Below are the code and all the weights of a small trained network. Each question names an input and a class and asks about switching units off, where a switched-off unit gives its printed mean instead of its output.

import numpy as np


def w(rows, s, z=0):
    codes = np.array(rows[::2]) - 128.0
    scale = np.full(codes.shape[1], s)
    scale[-1] = z or s
    return codes * scale


def norm(h):
    return h / np.sqrt((h * h).mean(-1, keepdims=True) + 1e-5)


def f(y):
    return np.maximum(y, 0)


def log_softmax(a):
    a = a - a.max(-1, keepdims=True)
    return a - np.log(np.exp(a).sum(-1, keepdims=True))


def net(x, mask):
    res = np.array(x, float).reshape(1, 4) / 4 @ E
    u = 0
    for l in range(2):
        y = f(norm(res) @ A[l][:, :-1].T + A[l][:, -1])
        res = res + np.where(mask[u : u + 4], y, B[l][:, -1]) @ B[l][:, :-1]
        u += 4
    return log_softmax(norm(res)[-1] @ U[:, :-1].T + U[:, -1])


A, B = {}, {}
E = w([
[246,3,84,193,212],'x0',
[192,109,189,89,73],'x1',
[71,77,229,101,226],'x2',
[177,218,171,141,208],'x3',
],0.0057)
A[0] = w([
[224,84,238,48,51,29],'0.n0',
[84,66,150,12,216,38],'0.n1',
[2,142,22,196,222,3],'0.n2',
[58,12,75,76,65,50],'0.n3',
],0.0087,0.0047)
B[0] = w([
[77,93,47,59,205,228],'0.n0',
[45,53,192,195,53,218],'0.n1',
[161,76,119,10,141,222],'0.n2',
[216,230,187,132,210,253],'0.n3',
],0.012,0.0041)
A[1] = w([
[197,66,134,182,130,2],'1.n0',
[167,32,75,177,182,31],'1.n1',
[128,149,167,149,209,230],'1.n2',
[191,160,3,140,81,88],'1.n3',
],0.011,0.0064)
B[1] = w([
[55,247,82,154,129,154],'1.n0',
[40,208,124,87,87,194],'1.n1',
[198,137,80,175,105,254],'1.n2',
[128,45,198,149,161,206],'1.n3',
],0.015,0.0079)
U = w([
[34,224,149,119,70,253],'0',
[81,40,247,216,115,93],'1',
[221,177,164,145,145,112],'2',
[117,76,95,1,178,39],'3',
],0.016,0.0044)

Each question gives the input, the list of numbers given to net, and the class t.
The units are the neurons (one row each of A and B). Each row of codes is followed by its name. A weight is (code - 128) times the scale printed after its matrix; where a second scale follows, it is the last column's (A, B and U).
mask holds one flag per neuron, layer by layer. A switched-off neuron (its flag False) gives its mean, the last column of its row in B, instead of its output. The means were averaged over made-up inputs and are rounded, as every weight is.
A unit's drop is (log p(t) with every unit on - log p(t) with that unit switched off) / (log p(t) with every unit on - log p(t) with every unit switched off).
The circuit of an input: a set's keep is (log p(t) with only the set's units on - log p(t) with every unit switched off) / (log p(t) with every unit on - log p(t) with every unit switched off). Starting from all 8 units, units are removed one at a time, each time the one whose removal leaves the highest keep (on an exact tie, the one counted first), for as long as the keep stays at least 0.8.
units of the circuit, in order: the units of the circuit, biggest drop first
unit that matters most: the unit with the biggest drop
k most important neurons: the k neurons with the biggest drops, biggest first
top k neurons in layer l: the k neurons of layer l with the biggest drops, biggest first
input [0,7,1,6], class 3: units of the circuit, in order => (0.n0)
input [8,8,6,-3], class 0: top 2 neurons in layer 0 => (0.n2 0.n1)
input [-6,-5,-2,-7], class 2: top 2 neurons in layer 0 => (0.n3 0.n1)
input [2,-2,-5,2], class 1: 2 most important neurons => (1.n3 0.n3)
input [8,-7,8,-4], class 0: 3 most important neurons => (1.n1 1.n3 0.n0)
input [6,-6,5,0], class 0: 4 most important neurons => (1.n1 0.n0 1.n3 0.n1)
input [6,8,-8,-4], class 1: 2 most important neurons => (1.n3 0.n2)
input [5,-8,7,3], class 3: 2 most important neurons => (0.n2 1.n3)
input [7,3,4,7], class 0: units of the circuit, in order => (0.n3 1.n1 1.n0)
input [-5,-8,7,-4], class 3: 3 most important neurons => (0.n2 1.n3 1.n1)
input [-6,7,1,3], class 3: 2 most important neurons => (0.n0 1.n1)
input [3,-5,3,4], class 3: 2 most important neurons => (0.n2 0.n3)
input [-5,7,1,-7], class 2: top 2 neurons in layer 1 => (1.n1 1.n2)
input [-3,6,-6,5], class 1: 3 most important neurons => (1.n3 0.n3 0.n2)
input [-3,8,-2,-8], class 2: 3 most important neurons => (0.n3 0.n2 1.n1)
input [6,8,-6,3], class 3: unit that matters most => 0.n0
input [4,-2,2,-3], class 0: top 2 neurons in layer 1 => (1.n1 1.n0)
input [7,3,-8,-2], class 1: 2 most important neurons => (1.n3 0.n1)
input [7,-4,-4,6], class 0: top 2 neurons in layer 1 => (1.n1 1.n0)
input [1,-6,-1,2], class 3: unit that matters most => 0.n2
input [2,2,5,4], class 1: 2 most important neurons => (0.n1 0.n3)
input [6,7,2,5], class 3: 3 most important neurons => (0.n0 0.n1 0.n3)
input [6,-6,-8,-4], class 1: 3 most important neurons => (1.n3 0.n1 0.n0)
input [8,-1,7,4], class 0: top 2 neurons in layer 1 => (1.n1 1.n0)
input [-4,-4,2,5], class 2: top 3 neurons in layer 1 => (1.n1 1.n2 1.n0)
input [-2,-1,-7,-5], class 1: top 2 neurons in layer 1 => (1.n3 1.n2)
input [0,6,0,-4], class 3: unit that matters most => 0.n0
input [-4,8,-3,-8], class 2: top 3 neurons in layer 0 => (0.n3 0.n2 0.n1)
